Below are the code and all the weights of a small trained network. Each question names an input and a class and asks about switching units off, where a switched-off unit gives its printed mean instead of its output.

import numpy as np


def w(rows, s, z=0):
    codes = np.array(rows[::2]) - 128.0
    scale = np.full(codes.shape[1], s)
    scale[-1] = z or s
    return codes * scale


def f(y):
    return y / 2 * (1 + np.tanh(0.7978845608 * (y + 0.044715 * y**3)))


def log_softmax(a):
    a = a - a.max(-1, keepdims=True)
    return a - np.log(np.exp(a).sum(-1, keepdims=True))


def net(x, mask):
    res = np.array(x, float).reshape(1, 5) / 4 @ E
    y = f(res @ A[0][:, :-1].T + A[0][:, -1])
    res = res + np.where(mask, y, B[0][:, -1]) @ B[0][:, :-1]
    return log_softmax(res[-1] @ U[:, :-1].T + U[:, -1])


A, B = {}, {}
E = w([
[134,129,132,128,126,130],'x0',
[92,104,176,188,254,104],'x1',
[152,17,159,31,146,81],'x2',
[155,230,154,128,115,4],'x3',
[132,125,138,131,125,130],'x4',
],0.0084)
A[0] = w([
[125,141,155,198,188,89,183],'N1',
[139,104,87,118,105,140,145],'N2',
[175,144,157,104,131,9,76],'N3',
[131,230,117,199,113,80,120],'N4',
[134,152,122,188,153,149,144],'N5',
[105,42,157,136,234,126,156],'N6',
[143,128,140,100,114,16,64],'N7',
[110,163,89,231,111,235,217],'N8',
[158,110,160,78,115,124,204],'N9',
[132,94,94,80,34,154,253],'N10',
[139,201,103,122,7,120,211],'N11',
],0.013,0.004)
B[0] = w([
[71,136,166,170,148,90,222],'N1',
[136,101,151,108,113,138,146],'N2',
[106,198,142,103,166,148,218],'N3',
[134,93,106,184,59,54,242],'N4',
[96,143,156,132,147,111,179],'N5',
[160,94,57,193,179,121,231],'N6',
[135,175,134,103,165,170,197],'N7',
[127,211,151,73,182,161,249],'N8',
[120,92,124,117,126,188,167],'N9',
[128,77,167,69,61,168,208],'N10',
[250,142,52,103,131,110,238],'N11',
],0.023,0.012)
U = w([
[152,201,156,34,120,168,205],'0',
[205,66,9,196,128,75,241],'1',
[53,182,163,169,247,132,128],'2',
[52,130,172,229,86,5,5],'3',
[108,2,161,111,66,173,12],'4',
],0.0063,0.0021)

Each question gives the input, the list of numbers given to net, and the class t.
The units are the neurons (one row each of A and B). Each row of codes is followed by its name. A weight is (code - 128) times the scale printed after its matrix; where a second scale follows, it is the last column's (A, B and U).
mask holds one flag per neuron, in row order. A switched-off neuron (its flag False) gives its mean, the last column of its row in B, instead of its output. The means were averaged over made-up inputs and are rounded, as every weight is.
A unit's drop is (log p(t) with every unit on - log p(t) with that unit switched off) / (log p(t) with every unit on - log p(t) with every unit switched off).
The circuit of an input: a set's keep is (log p(t) with only the set's units on - log p(t) with every unit switched off) / (log p(t) with every unit on - log p(t) with every unit switched off). Starting from all 11 units, units are removed one at a time, each time the one whose removal leaves the highest keep (on an exact tie, the one counted first), for as long as the keep stays at least 0.8.
units of the circuit, in order: the units of the circuit, biggest drop first
top k neurons: the k neurons with the biggest drops, biggest first
drop of u: that unit's drop, to one decimal
input [2,-1,-2,-8,2], class 0: units of the circuit, in order -> [N8]
input [-2,1,-6,5,-6], class 3: top 3 neurons -> [N4, N6, N1]
input [0,-5,-1,3,7], class 1: top 2 neurons -> [N11, N8]
input [-2,-4,6,0,2], class 4: units of the circuit, in order -> [N8, N10]
input [-1,4,8,1,-4], class 2: top 4 neurons -> [N11, N4, N3, N7]
input [2,0,6,-5,-2], class 4: top 4 neurons -> [N11, N10, N4, N9]
input [3,1,0,7,-4], class 3: units of the circuit, in order -> [N4, N6]
input [5,-8,-1,2,4], class 1: top 3 neurons -> [N11, N8, N3]
input [4,-3,-1,8,0], class 1: top 2 neurons -> [N4, N11]
input [1,1,6,7,-4], class 2: top 2 neurons -> [N11, N10]
input [-6,-2,-3,8,-3], class 1: top 2 neurons -> [N11, N4]
input [-1,1,-8,6,4], class 3: top 3 neurons -> [N4, N1, N6]
input [1,-8,0,6,0], class 1: top 4 neurons -> [N11, N8, N4, N5]
input [-7,-6,-7,5,3], class 1: units of the circuit, in order -> [N11]
input [2,-6,1,-8,7], class 4: top 3 neurons -> [N10, N3, N7]
input [-8,-6,-3,5,8], class 1: drop of N11 -> 0.1
input [8,-3,4,-5,8], class 4: drop of N8 -> 0.0
input [5,4,-8,4,-8], class 3: drop of N4 -> 1.2
